Here is a tiny trained network, its code and every weight. The questions are about switching its units off for an input and a class, where a switched-off unit gives its printed mean instead of its output.

import numpy as np


def w(rows, s, z=0):
    codes = np.array(rows[::2]) - 128.0
    scale = np.full(codes.shape[1], s)
    scale[-1] = z or s
    return codes * scale


def f(y):
    return np.maximum(y, 0)


def log_softmax(a):
    a = a - a.max(-1, keepdims=True)
    return a - np.log(np.exp(a).sum(-1, keepdims=True))


def net(x, mask):
    res = np.array(x, float).reshape(1, 7) / 4 @ E
    y = f(res @ A[0][:, :-1].T + A[0][:, -1])
    res = res + np.where(mask, y, B[0][:, -1]) @ B[0][:, :-1]
    return log_softmax(res[-1] @ U[:, :-1].T + U[:, -1])


A, B = {}, {}
E = w([
[72,106,152,47,151,230,151,161,178,149],'x0',
[102,120,46,110,107,122,46,163,177,232],'x1',
[89,120,11,121,103,161,85,174,85,114],'x2',
[65,156,121,98,50,107,115,26,110,156],'x3',
[78,165,165,77,159,202,73,119,48,62],'x4',
[107,222,113,153,99,97,177,176,51,148],'x5',
[134,122,154,117,174,158,138,140,62,226],'x6',
],0.011)
A[0] = w([
[104,54,190,129,182,126,98,174,132,160,161],'neuron 1',
[93,119,120,81,127,136,112,95,180,113,68],'neuron 2',
[80,202,58,139,90,73,112,217,103,174,154],'neuron 3',
[182,126,1,136,181,116,32,168,156,129,174],'neuron 4',
[142,236,124,145,60,130,152,112,165,81,106],'neuron 5',
[153,159,158,205,127,99,133,97,145,85,205],'neuron 6',
[126,112,116,126,77,153,159,163,108,191,149],'neuron 7',
[143,150,131,175,179,72,196,186,45,160,165],'neuron 8',
[174,189,95,108,80,123,130,103,56,84,253],'neuron 9',
[185,118,97,155,153,79,151,91,214,177,235],'neuron 10',
],0.0093,0.0039)
B[0] = w([
[182,101,198,146,189,148,80,119,174,52,208],'neuron 1',
[118,145,113,128,95,145,50,144,178,155,175],'neuron 2',
[139,217,191,74,141,253,106,203,140,222,252],'neuron 3',
[62,119,97,107,52,188,119,240,74,131,250],'neuron 4',
[100,140,153,182,168,126,114,126,67,84,192],'neuron 5',
[194,107,188,159,132,179,153,99,62,113,205],'neuron 6',
[153,156,103,106,121,167,55,136,156,180,190],'neuron 7',
[58,134,100,92,65,142,170,87,136,155,233],'neuron 8',
[89,159,164,152,107,105,151,36,70,128,225],'neuron 9',
[164,2,103,128,64,185,171,116,150,112,232],'neuron 10',
],0.0092,0.013)
U = w([
[139,168,147,76,195,183,91,99,217,106,138],'0',
[160,150,216,124,171,169,136,151,89,102,175],'1',
[103,88,162,186,130,137,67,220,90,73,139],'2',
[108,154,119,165,126,67,162,41,76,55,86],'3',
[172,47,84,140,77,100,137,119,255,178,137],'4',
[69,184,77,84,96,167,84,185,127,199,144],'5',
[181,137,83,158,172,37,95,201,127,166,1],'6',
],0.011,0.0063)

Each question gives the input, the list of numbers given to net, and the class t.
The units are the neurons (one row each of A and B). Each row of codes is followed by its name. A weight is (code - 128) times the scale printed after its matrix; where a second scale follows, it is the last column's (A, B and U).
mask holds one flag per neuron, in row order. A switched-off neuron (its flag False) gives its mean, the last column of its row in B, instead of its output. The means were averaged over made-up inputs and are rounded, as every weight is.
A unit's drop is (log p(t) with every unit on - log p(t) with that unit switched off) / (log p(t) with every unit on - log p(t) with every unit switched off).
The circuit of an input: a set's keep is (log p(t) with only the set's units on - log p(t) with every unit switched off) / (log p(t) with every unit on - log p(t) with every unit switched off). Starting from all 10 units, units are removed one at a time, each time the one whose removal leaves the highest keep (on an exact tie, the one counted first), for as long as the keep stays at least 0.8.
units of the circuit, in order: the units of the circuit, biggest drop first
k most important neurons: the k neurons with the biggest drops, biggest first
drop of u: that unit's drop, to one decimal
input [7,6,-5,1,1,1,-5], class 4: units of the circuit, in order -> (neuron 3; neuron 4)
input [3,8,-6,-5,3,-6,-2], class 4: 3 most important neurons -> (neuron 3; neuron 10; neuron 5)
input [6,-2,6,-6,-5,-8,0], class 2: units of the circuit, in order -> (neuron 4; neuron 1)
input [6,7,2,7,-4,-6,3], class 4: 2 most important neurons -> (neuron 10; neuron 3)
input [-4,-6,-8,2,-3,1,3], class 3: units of the circuit, in order -> (neuron 3)
input [-3,7,-6,1,5,-1,0], class 0: units of the circuit, in order -> (neuron 4; neuron 8)
input [-5,-4,5,-2,3,-1,-4], class 3: units of the circuit, in order -> (neuron 3; neuron 9)
input [1,0,-7,8,1,-3,-5], class 3: 2 most important neurons -> (neuron 3; neuron 5)
input [0,3,-8,4,-8,8,-5], class 1: 2 most important neurons -> (neuron 5; neuron 6)
input [-6,0,-3,5,-2,-2,8], class 4: 2 most important neurons -> (neuron 10; neuron 5)
input [-7,-2,3,-4,2,6,-2], class 1: 3 most important neurons -> (neuron 3; neuron 6; neuron 9)
input [4,-5,5,1,4,-2,-1], class 0: 2 most important neurons -> (neuron 4; neuron 6)
input [-5,-8,6,-7,-3,-2,-6], class 3: 2 most important neurons -> (neuron 3; neuron 9)
input [-4,4,-4,-7,-5,2,2], class 4: units of the circuit, in order -> (neuron 10)
input [0,1,2,6,-1,-6,2], class 4: 2 most important neurons -> (neuron 3; neuron 4)
input [7,1,3,8,-5,-6,5], class 4: drop of neuron 7 -> 0.0
input [-2,3,-6,6,3,1,0], class 3: drop of neuron 3 -> 0.4
input [-7,-3,-7,7,5,-1,-1], class 3: drop of neuron 3 -> 0.1
